[-23  -3   8   5  -5 -32   8 -51  32   4   5  11  14 -14 -17  24   1  23
  20 -25  31  -1  14   0  -3  -7  24 -18  -8   6  19  -2   3  -2  -3  31
 -11  -3  -1  -3 -48   5 -16  16 -11   1 -17  -1 -31 -28  -1  -6   0  11
  -3 -15  14  24  23 -21   8 -24 -16 -31  11 -29  59  -2  12 -31 -17  -6
  -1   8] => <91> Z94
[ -3  -9  16   9  -7 -12   9 -55  22  -9  -2  16  19 -21 -16  31   5  20
   8 -34 -28 -14   5 -15  -5 -30  38 -29 -18   0  -2  13   0   4 -17  38
 -12   0   6  -3 -51  -3 -29  26 -11  -2  -3  26 -47  -1   5 -10   8   9
   5 -10   9  24  30 -22  11 -36 -18 -36  19 -40  83   1   8 -34 -12  -2
  -2   4] => <91> Z94
[-17   2  -1  -1  -4   4  20 -46  12   7  -8  15  17 -20 -11  15 -16  33
  17 -11 -57  -2  11 -11  -7  -4  18 -16   3  -7   1   3   2   3 -10  11
 -17 -20  12 -16  -6   4  -9   3  -4   0 -14 -26 -35   0 -23   0  -9  -9
  -8 -19 -17  14  30 -12  19 -18 -43  20  17 -28  39   0  -4 -26 -11   2
  14 -14] => <91> Z330
[-27 -15  12  -2  -8 -10   2 -20  22  14  14  -5   5  -9 -21  30  21  25
   6   7 -36   3  16 -10  -1  -7  -8 -46   4  25  -2 -11   0  -2   1  42
   1   7   3  -2 -46  13 -14  10   6   4 -22 -41 -13 -27  13 -11  -4  40
  -9 -25  23  18  -4 -16   0 -23  12 -16   7 -35  22 -15   5 -30 -13  -2
  31   9] => <91> Z94
[-20  -9   2  29  -5  -6  13 -64   5   7   1   8   1 -15  -5   8  -8  24
  17 -12 -52 -25  -4 -20   1 -10  29  23  13  -9 -22 -12   6  18  -2   7
  -2   1   7 -19 -21  -8  -7  23   2   5 -17 -30 -20 -15  12 -23  -5 -37
  10  -8  22  15  21 -11  -6 -11 -18  26   6  -6  51  -6 -11  13  -8 -12
  33   8] => <95> Z330
[-31  -5   5  35  -5 -14  18 -54  11   8 -16  17   7 -20  -8  15  -4   9
  18 -10 -37 -11   5 -12   1  -3  30   7   5  -8  -2  -9   6  -9  -9   6
  -6  -8  11 -25 -16   3  -8  13  -4   6 -27 -13 -23  -7 -11  -8 -11 -13
   6 -10  25  16  17 -12   4  -5 -34  15  13  -5  42  -6   5   1 -12  -4
   9 -15] => <89> Z330
[-22   2   8  14  -1 -21  12 -98  16   3   0  38  16 -31 -18  17 -15  16
  23 -24 -43 -10   3 -22  -2 -13  19   4   1 -15 -29  -6   5 -21  -6   8
 -18 -38  18 -10 -23  -9 -13  16  -3   2 -17   8 -49  -7  11  -8   0 -15
   2   1  10  28   8 -11  15 -15 -11  11   4  -5   4  -6  -5   3 -12  -3
 -17  -1] => <91> Z330
[-26  -5  11  15  -9  -2  13 -90  11  -1  -5  46  13 -35 -17  20 -10  25
  16  -6 -74 -19  -2 -32  -2  -4  16  -6   1 -18  -8  -4   4   7  -8   9
  -7 -36  17 -21 -32 -17 -11  16  -1   4 -16 -18 -40  -4  32 -15  -7 -10
   4  -7  12  16  16  -8  10 -14 -11  33   9  -3  22 -39 -12  -3  -3  -3
   5  -2] => <91> Z330
[-15  -6   5  26   2 -11   0 -13  22  11  -4 -37   3  -3  -2  25  18  37
   6  11 -42  -4   2  -4   1   0  -6  -9   1  18  10  -8  -2  12   9   9
  -2  20  -8  -8 -47  18  -9  11   8   4 -33 -34   7 -18   9  -4   3  23
   0 -26  22  10  19 -13  -8 -21 -17  -7   0  -7  32  -6   5 -23 -13  10
  40  11] => <95> Z94
[-20   0   5   0  -5 -16  -6 -15  13   2   0   7  12 -10 -18  24  12   8
   3  -3  -9   5  12   5  -5  -4  -4 -27 -12  16  19  -6  -1  -2  -3  26
   7  -1  -1  -2 -37  15 -10   3  12   0 -17  -6  -5 -15 -12  -6   2  35
  -4 -16  18  12   9 -12   1 -43 -24 -27  10 -12  21 -13   6 -39 -14  12
 -10   4] => <89> Z94
[-17   4 -22   4  -8  12  17  42   1  25   1 -37  -4  12   4   3  14  25
  -9  28 -40  14   6  15   5  17  -9  -3  15  42  30  -4  -2  14  17  11
  25  37 -17 -19  -7  26   9 -15   4   8 -24 -87  43  -6 -22  -4 -27  18
  -4 -35   0 -20  34   8 -11  -5 -40  17   2   7  40  -8  -8 -42  -5  -5
  55   1] => <95> Z94
[-17  11  10  35  -5 -14  11 -83  10  17  -3  34  22 -30  -6  16 -14  28
  16 -12 -65  -6  -6 -11  -6  -8  17  22  -5 -23  20  -1   9  -3  -6   8
  -4 -18  15 -42 -39   3 -16   2 -16   6 -29  -7 -25   6 -27  -7 -10  -6
  -4  -7 -17  20  69   3  15 -27 -75   3  20  12  55  -5  -2 -37 -12  -7
 -15 -14] => <91> Z330
[-11 -12  11  11   0   6  11 -43   2 -20   8  22   1   2  -6  15   8  25
   7  -9 -60 -24   2 -26  -6  -7  20 -10   5   5 -11  -3   6   5  -5  12
   1  -8   6  -6 -37 -16  -5  21   1   5   1 -17 -27  -9  40 -13  -8 -10
   1  -7  17   4  18 -11  -4 -15  23  28   8 -30  59 -22 -12  -2  -3  -4
  48   2] => <101> Z330
[-23 -11  10   7  -4 -11  11 -45  18  -3   8  14  12 -15 -17  24   3  29
  10 -20 -42   0  18  -8  -9  -5  15 -44 -19  10  -2   2  -6   1  -8  35
  -7 -10   7  -5 -53  15 -19  16  -3   7 -15  -2 -21 -12   7 -11  -4  18
  -2 -21  20  21  11 -14   5 -33  -7 -21  16 -42  57  -7   3 -25 -17   1
   7   5] => <91> Z94
[ -5  -9   5  12  -4  -7   8 -26  27   4  -2 -26   9 -11  -7  20   6  10
   1 -18 -18  -5   8   0   1  -8   6   7  -6   2  12   3  -2  -1  -3  21
  -5  12  -7  -9 -42   4 -18   5   4   4 -25  -2 -14  -8  -4   2   4  19
 -10 -23  -5  16  31 -17   7 -27 -26 -21   1 -31  51   1   2 -33 -17   2
  12  -3] => <95> Z94
